Each row is followed by its class. Each block has new classes.
| -8 |  5 | -8 | -2 | -3 | -4 |  8 |  8 | -2 |  4 | -7 | 11 | -5 |  3 | -1 |  2 |  1 | -1 | -5 | -3 | -8 | -2 |  2 | -6 |  tatet
|   0 | -11 |  -2 |   5 |   7 |  12 | -17 | -17 |   1 |  11 |  -2 |  -4 |  -4 |  -3 |   5 |   2 |  -3 |   4 |  -9 |   0 |   9 |   6 |   0 |   0 |  ditod
|  -2 |   0 |  -4 |   6 |   5 | -10 |  -3 | -19 |   3 |   5 |   4 |   3 |  -1 |  -3 |  -4 |  -7 |  -1 |  -1 |  -3 |   3 |  -7 |  10 |  -4 |  -5 |  vovip
| -14 |  -1 |  -2 |   0 |  -2 |  -1 |   9 |  12 |   4 |  -3 |   0 |   1 |  -6 |  -1 |   1 |  -1 |   1 |   9 |  -2 |  -3 | -10 |   4 |  -1 |  -1 |  num
| -10 |   6 |  -5 |  -1 |  -1 |  -5 |  10 |   3 |  -1 |   3 |  -7 |   9 |   0 |   4 |   0 |  -1 |  -3 |  -3 |  -5 |  -4 |  -6 |   2 |   6 |  -8 |  tatet
|   2 |   3 |   1 |   5 |   9 |   1 |   8 |   0 |  16 |   1 |  -1 |  -4 |  -2 |  -4 |   0 |  -2 |   3 |  -2 | -10 |  -5 |  -1 |  11 |  -5 |  -2 |  vovip
|   8 |  12 |  -9 |  11 |   4 | -18 |  -9 | -13 |  -6 |  -8 |   2 |  -1 |   1 |  -8 |  -8 |   5 |   1 | -12 | -15 |  -4 |  -9 |   6 |   0 |  -6 |  vovip
| -9 |  0 | -1 | -1 |  6 |  1 | -2 | -1 |  5 |  3 | -1 | -3 | -8 | -2 |  2 | -1 |  1 |  5 | -5 | -7 | -6 |  7 | -4 | -4 |  num
| -12 |   4 | -18 |   3 |   2 |   8 | -14 | -18 |   1 |   5 |  -4 |   0 | -18 |   4 | -13 |   3 |  -3 |   8 |  -7 |  -2 |   5 |  -3 |   5 |  -3 |  ditod
|  -3 |   3 |  -4 |   4 |  11 |  12 | -22 | -16 |   6 |  11 |  -4 |  -4 | -10 |  -1 |   6 |   0 | -13 |  10 |  -6 |   2 |   8 |   0 |   1 |  -5 |  ditod
| -1 |  3 | -2 | 11 |  5 |  1 |  4 | -1 | -5 |  0 | -3 | -3 | -7 | -6 | -1 |  3 | -1 | -5 | -9 | -7 | -7 |  1 | -4 |  1 |  dibo
| -8 |  2 | -1 |  3 |  3 | -3 |  4 |  0 |  1 |  2 |  1 |  7 | -6 |  3 |  3 |  0 | -1 |  1 | -4 | -3 | -8 |  7 | -4 | -2 |  num
| -10 |  -4 |  -3 |   1 |   5 |  11 |   2 | -22 |  -2 |   9 |   3 |   3 |  -5 |   5 |   1 |   1 |  -1 |   8 |   1 |  -1 |   6 |  -6 |   5 |  -4 |  ditod
| -5 |  4 | -8 |  1 |  3 | -5 |  3 |  7 |  0 |  0 |  4 |  3 | -7 |  0 | 11 |  0 | -1 | -6 | -8 |  1 | -6 |  0 | -2 | -4 |  num
|  -3 |   5 |  -9 |   8 |  -4 |  11 | -26 | -15 |   0 |   1 |  -5 |   2 |  -7 |  -3 |   4 |   2 |  -4 |  -3 |  -9 |   1 |   7 |  -9 |   8 |  -2 |  ditod
| -13 |  -2 | -12 |   0 |  -2 |   2 |   8 |  -7 |  -1 |  20 |  -9 |  18 |   5 |   2 |   0 |  -1 |   0 |  -3 | -12 |  -3 | -16 |   0 |  -1 | -10 |  tatet
|  -3 |   3 |  -9 |   1 |   2 |  -5 | -11 | -13 |  -3 |  13 |  -5 |  12 |   6 |   3 |   0 |   0 |  -4 |  -9 |  -7 |   1 |   3 |  -2 |   0 |  -3 |  tatet
| -10 |   5 | -10 |   3 |   5 |  -6 |   9 |   2 | -47 |   3 | -11 |   8 |   1 |   5 |  -1 |   7 |  -4 |  -6 |  -9 |  -7 |  -3 |  -5 |   5 |  -9 |  tatet
|  -9 |   3 |  -1 |  -3 |   2 | -11 |  -6 |  -7 |   3 |  -1 |   5 |   3 |  -3 |   3 |  -1 |   1 |   0 |   5 |   0 |   2 |  -2 |  10 |  -5 |  -6 |  num
|  -4 |  -1 |  -1 |   4 |   3 |   0 |   1 | -15 |   0 |   2 |  47 |   1 |  -3 |  -7 |   0 |   1 |   1 |  -7 |  -8 |  -5 |  -5 |  -1 |   2 |  -3 |  dibo
| -16 |  -1 |  -4 |  -3 |  -3 |   3 |   9 |   7 |   0 |   9 | -10 |  12 |  -1 |   6 |   0 |  -3 |  13 |  -1 |  -1 |   0 |  -2 |  -5 |   0 | -13 |  tatet
|  -9 |  -6 |  -8 |   3 |  -2 | -13 |  20 |   1 |  -8 |  -3 |  -1 |  14 |  -2 |   2 |  -8 |  -3 |   2 |  -7 |  -4 |  -6 | -10 |  -1 |  -3 |  -7 |  vovip
| -4 |  4 | -2 |  1 | -6 | -5 | -6 | -6 |  5 |  7 | -4 |  6 | -5 | -1 | -2 | -3 | -2 |  9 |  8 |  7 |  5 |  8 | -5 | -4 |  ditod
|  -2 |  -7 |  -5 |  -1 |  -3 |  -1 |   1 |  -8 |  -2 |   6 |   5 |   5 |   4 |  -5 |   0 |  -3 |  -2 | -11 |  -8 |   4 |  -1 |  -3 |  -1 |   1 |  tatet
|  -3 |   2 |  -5 |   1 |   1 |  -1 | -12 | -19 |  -2 |   9 |   3 |   8 |   3 |   3 |   3 |   0 |  -5 |   4 |  -3 |   5 |   5 |   2 |   2 |  -6 |  ditod
| -12 |  -8 | -13 |   1 |   2 |   7 |  -1 |   1 |  -1 |   8 |  -2 |  15 |  -5 |  -2 |   3 |  -3 |   6 |  -1 |  -7 |  -1 | -10 |   2 |  -1 |  -8 |  num
|  -5 |  -2 |  -9 |   1 |   1 |  -2 |  11 | -16 |  -7 |   1 |  -4 |   5 |  -1 |  -7 |  -4 |   0 |   0 | -12 |  -9 | -10 |   0 |  -4 |   1 |  -2 |  dibo

Each row is followed by its class. Each block has new classes.
|  -7 |  -2 |  -6 |  -4 |   0 | -13 |   8 |   2 |  -3 |  -5 |   2 |  -7 |   8 |  -3 |   1 |   1 |  -4 |   0 |   1 |  -1 |  -6 |  -2 |   4 |  -4 |  raka
|   4 |  -2 |  -5 |  -2 |  -2 |  -3 |   9 |   1 |  -1 |  -1 |   3 |  -3 |  -3 | -11 |   0 |   2 |   4 |   1 |   7 |  -8 |   7 |  -4 |   6 |   3 |  tigil
|  -5 |   2 |  -6 |  -8 |  -2 | -12 |  -1 |   4 |  -2 |  -5 |   0 |  -1 |   5 |   2 |   1 |  -2 |   4 |  -2 |  -3 |  -9 |  -1 |  -6 |  10 |   3 |  buv
|   4 |  -5 | -12 |  -6 |   3 |  -7 |  11 |  -3 |  -2 |  -3 |   9 |  -8 |   6 | -10 |   1 |   4 |   4 |  -1 |   5 | -11 |  -1 |  -6 |   4 |  -5 |  tigil
|  -7 |  -8 |  -1 |   0 |  -5 |  -1 |  -5 |  -3 |  -1 | -11 |   3 |  -4 |   8 |   3 |   0 |  -3 |  -6 |  -6 |  -3 |   6 | -12 |  -3 |  -4 |  -9 |  buv
|  1 | -2 |  2 | -5 | -3 | -6 | -2 |  4 |  1 | -2 |  4 |  0 |  3 |  0 | -4 |  2 | -1 | -1 |  3 | -2 |  1 | -4 |  6 |  1 |  loziz
| -7 | -6 | -2 |  0 | -8 |  0 |  1 |  0 | -3 | -9 |  2 | -3 |  8 |  1 |  0 |  4 | -5 | -6 |  7 | 11 | -7 | -8 | -3 | -5 |  buv
|  -8 |   3 |  -9 |  -2 |  -2 | -15 |   7 |   4 |  -4 |  -7 |   4 |  -2 |   4 |  -2 |   7 |  -5 |   4 |  -3 |  -2 | -10 |   0 |  -3 |   5 |  -1 |  buv
| -4 | -3 | -6 | -9 | -3 | -6 |  6 |  0 | -1 | -9 |  8 | -6 |  5 | -6 |  0 |  2 | -3 |  3 |  5 | -3 |  0 | -4 |  4 |  5 |  tigil
|  -5 |  -4 |  -9 |  -8 |   1 |  -5 |   5 |  -3 |  -1 |  -6 |  -1 | -10 |   4 |   2 |   4 |  -4 |   0 |  -1 |  -2 |  -4 |  -6 |  -2 |   0 |  -1 |  raka
|  -5 |  -6 |  -4 |  -7 |   3 | -19 |   0 |   1 |  -1 |  -6 |   8 |  -4 |   0 |  -2 |   2 |  -5 |  -6 |   5 |  -3 |  -9 |  -8 |   6 |   3 |  -1 |  buv
|  1 | -8 | -4 | -1 | -2 |  1 |  4 | -2 | -1 | -6 |  5 | -4 | -2 | -9 |  0 |  1 | -1 | -4 |  6 | -1 | -8 | -7 | -4 | -5 |  buv
|   5 |  -2 |  -2 |   1 |   4 |  -5 |   3 |   2 |   1 |   2 |   5 |   0 |  -7 | -13 |  -4 |   7 |   3 |   6 |  10 | -13 |   4 |   0 |   4 |  -1 |  tigil
|  -2 |  -3 | -11 |  -2 |   4 | -10 |   8 |   1 |  -2 |   0 |   3 |  -9 |   3 |  -9 |  -1 |  -1 |   6 |  -5 |   3 | -10 |  -1 |  -5 |   7 |  -7 |  raka
|   0 |  -3 |  -8 |  -7 |  -1 | -10 |   8 |   2 |  -3 |  -4 |  12 |  -5 |   5 |  -9 |   1 |   7 |  -3 |   5 |  12 |  -6 |   1 |  -5 |   8 |   1 |  tigil
|   5 |   1 |   2 |   6 |   4 | -13 |   6 |   6 |  -2 |   3 |  -3 |   2 |  -6 | -11 |   1 |   0 |   7 |  -6 |   6 | -10 |  -1 |  -9 |  11 |  -4 |  raka
|   0 |  -5 |  -1 |   7 |   2 | -13 |   5 |   6 |  -4 |  -7 |   5 |   1 | -11 | -11 |   5 |  -7 |   6 |  -6 |   0 | -14 | -11 |  -3 |  -1 | -10 |  buv
|  -5 | -10 |  -3 |  -1 |  -1 |  -2 |   4 |  -7 |  -2 | -10 |  -1 | -12 |   9 |   1 |  -1 |  -4 |  -8 |  -2 |  -3 |   7 | -14 |  -1 |  -8 |  -9 |  buv
|  0 | -1 | -5 | -6 |  0 | -2 |  3 |  1 |  1 |  0 |  0 | -4 |  6 | -2 |  0 | -3 |  3 |  0 |  4 | -2 |  4 | -4 |  6 |  3 |  raka
|  3 | -2 | -5 | -7 |  0 | -3 |  8 |  1 | -1 | -3 |  2 | -6 |  4 | -6 | -1 |  5 | -4 |  3 |  9 | -1 |  3 | -5 |  7 |  6 |  tigil
